Here is a tiny trained network, its code and every weight. The questions are about switching its units off for an input and a target symbol, where a switched-off unit gives its printed mean instead of its output.

import numpy as np


def w(rows, s, z=0):
    codes = np.array(rows[::2]) - 128.0
    scale = np.full(codes.shape[1], s)
    scale[-1] = z or s
    return codes * scale


def softmax(a):
    e = np.exp(a - a.max(-1, keepdims=True))
    return e / e.sum(-1, keepdims=True)


def log_softmax(a):
    a = a - a.max(-1, keepdims=True)
    return a - np.log(np.exp(a).sum(-1, keepdims=True))


def net(x, mask):
    ids = ['Φβζξσψ'.index(c) for c in x.split()]
    T = len(ids)
    res = E[ids] + P[:T]
    u = 0
    for l in range(3):
        r = res
        for j in range(2):
            rows = slice(3 * j, 3 * j + 3)
            q, k, v = (r @ M[l][rows].T for M in (Q, K, V))
            z = softmax(np.where(np.tri(T) > 0, q @ k.T / 3**0.5, -1e9)) @ v
            o = O[l][rows]
            res = res + np.where(mask[u + j], z, o[:, -1]) @ o[:, :-1]
        u += 2
    return log_softmax(res[-1] @ U[:, :-1].T + U[:, -1])


Q, K, V, O = {}, {}, {}, {}
E = w([
[110,212,94],'Φ',
[253,99,146],'β',
[126,168,159],'ζ',
[208,163,132],'ξ',
[107,153,173],'σ',
[156,33,114],'ψ',
],0.019)
P = w([
[175,175,134],'0',
[164,163,121],'1',
[148,151,106],'2',
[207,175,116],'3',
[184,187,123],'4',
[163,175,111],'5',
[123,184,120],'6',
[165,173,92],'7',
[159,221,139],'8',
[151,200,129],'9',
[130,181,94],'10',
[54,249,159],'11',
[113,255,144],'12',
],0.0081)
Q[0] = w([
[48,231,212],'L0H0',
[66,2,125],'L0H0',
[191,85,73],'L0H0',
[5,101,178],'L0H1',
[76,23,51],'L0H1',
[99,144,150],'L0H1',
],0.0093)
K[0] = w([
[154,158,106],'L0H0',
[208,7,106],'L0H0',
[127,145,177],'L0H0',
[111,119,153],'L0H1',
[100,115,146],'L0H1',
[108,159,152],'L0H1',
],0.019)
V[0] = w([
[100,117,251],'L0H0',
[109,148,176],'L0H0',
[149,133,203],'L0H0',
[122,184,126],'L0H1',
[154,96,152],'L0H1',
[136,119,95],'L0H1',
],0.016)
O[0] = w([
[118,91,200,54],'L0H0',
[18,80,40,211],'L0H0',
[134,74,141,202],'L0H0',
[141,29,178,211],'L0H1',
[3,116,162,251],'L0H1',
[48,89,69,135],'L0H1',
],0.0052,0.003)
Q[1] = w([
[181,134,134],'L1H0',
[122,7,152],'L1H0',
[195,229,149],'L1H0',
[66,128,146],'L1H1',
[166,82,151],'L1H1',
[79,216,106],'L1H1',
],0.013)
K[1] = w([
[91,138,153],'L1H0',
[139,72,170],'L1H0',
[159,182,110],'L1H0',
[144,75,142],'L1H1',
[159,251,144],'L1H1',
[160,83,118],'L1H1',
],0.017)
V[1] = w([
[193,254,88],'L1H0',
[78,160,180],'L1H0',
[147,224,171],'L1H0',
[138,202,30],'L1H1',
[183,127,80],'L1H1',
[127,27,118],'L1H1',
],0.0098)
O[1] = w([
[66,2,76,254],'L1H0',
[62,169,172,122],'L1H0',
[22,163,166,201],'L1H0',
[3,107,17,139],'L1H1',
[192,60,74,159],'L1H1',
[203,82,79,103],'L1H1',
],0.0059,0.0088)
Q[2] = w([
[64,112,146],'L2H0',
[97,198,155],'L2H0',
[103,85,231],'L2H0',
[70,155,75],'L2H1',
[67,101,113],'L2H1',
[8,151,18],'L2H1',
],0.011)
K[2] = w([
[149,115,28],'L2H0',
[62,192,90],'L2H0',
[177,125,86],'L2H0',
[118,2,216],'L2H1',
[119,113,145],'L2H1',
[77,169,105],'L2H1',
],0.0099)
V[2] = w([
[185,248,145],'L2H0',
[187,178,140],'L2H0',
[159,90,70],'L2H0',
[109,21,94],'L2H1',
[112,184,117],'L2H1',
[123,88,132],'L2H1',
],0.013)
O[2] = w([
[93,120,134,19],'L2H0',
[94,218,107,92],'L2H0',
[186,166,9,179],'L2H0',
[181,129,137,254],'L2H1',
[84,2,78,70],'L2H1',
[165,157,226,175],'L2H1',
],0.0073,0.0051)
U = w([
[75,45,7,244],'Φ',
[155,253,34,11],'β',
[140,36,108,218],'ζ',
[163,148,72,6],'ξ',
[131,113,125,160],'σ',
[145,227,26,29],'ψ',
],0.0067,0.0022)

Each question gives the input, a string of symbols that net reads in full, and the target symbol t.
The units are the heads (3 rows each of Q, K, V and O). Each row of codes is followed by its name. A weight is (code - 128) times the scale printed after its matrix; where a second scale follows, it is the last column's (O and U).
mask holds one flag per head, layer by layer. A switched-off head (its flag False) gives its mean, the last column of its rows in O, instead of its output. The means were averaged over made-up inputs and are rounded, as every weight is.
A unit's drop is (log p(t) with every unit on - log p(t) with that unit switched off) / (log p(t) with every unit on - log p(t) with every unit switched off).
The circuit of an input: a set's keep is (log p(t) with only the set's units on - log p(t) with every unit switched off) / (log p(t) with every unit on - log p(t) with every unit switched off). Starting from all 6 units, units are removed one at a time, each time the one whose removal leaves the highest keep (on an exact tie, the one counted first), for as long as the keep stays at least 0.8.
circuit, biggest first: the units of the circuit, biggest drop first
unit that matters most: the unit with the biggest drop
heads that matter: for each layer, one digit per head in row order, 1 if its drop is at least 0.15 and else 0, layers parted by /
drop when u is switched off: that unit's drop, to one decimal
input β ψ σ, target β: circuit, biggest first => [L1H0, L2H0]
input ψ σ σ σ Φ ζ, target Φ: unit that matters most => L1H0
input β β σ, target β: circuit, biggest first => [L2H0, L1H1, L2H1]
input β ψ ζ β ψ σ β ψ β Φ β σ, target Φ: heads that matter => 11 / 10 / 00
input σ σ σ ψ ξ σ σ Φ β σ, target Φ: heads that matter => 10 / 10 / 01
input σ ζ ξ, target σ: heads that matter => 10 / 11 / 10
input σ σ ξ σ ζ σ σ σ ξ, target σ: circuit, biggest first => [L2H0, L0H0, L1H0]
input σ ζ Φ ψ ψ ψ β, target Φ: circuit, biggest first => [L1H1, L1H0, L2H1]
input ψ β β ψ ψ, target β: circuit, biggest first => [L2H0, L1H0]
input ψ Φ β Φ β Φ ζ σ σ ζ ψ σ ξ, target ζ: heads that matter => 11 / 10 / 11
input σ σ β, target σ: heads that matter => 10 / 11 / 10
input ψ σ σ β β Φ σ Φ ξ ζ β, target Φ: heads that matter => 01 / 01 / 00
input β β ξ ψ ξ ψ Φ, target Φ: heads that matter => 11 / 10 / 01
input ψ σ ψ Φ ξ σ σ ξ ξ σ ζ ζ, target ζ: drop when L1H0 is switched off => 0.7
input β β ξ σ β, target β: drop when L1H1 is switched off => 0.3
input σ σ σ, target σ: drop when L2H0 is switched off => 0.5
input σ ξ ψ, target σ: drop when L0H1 is switched off => 0.0
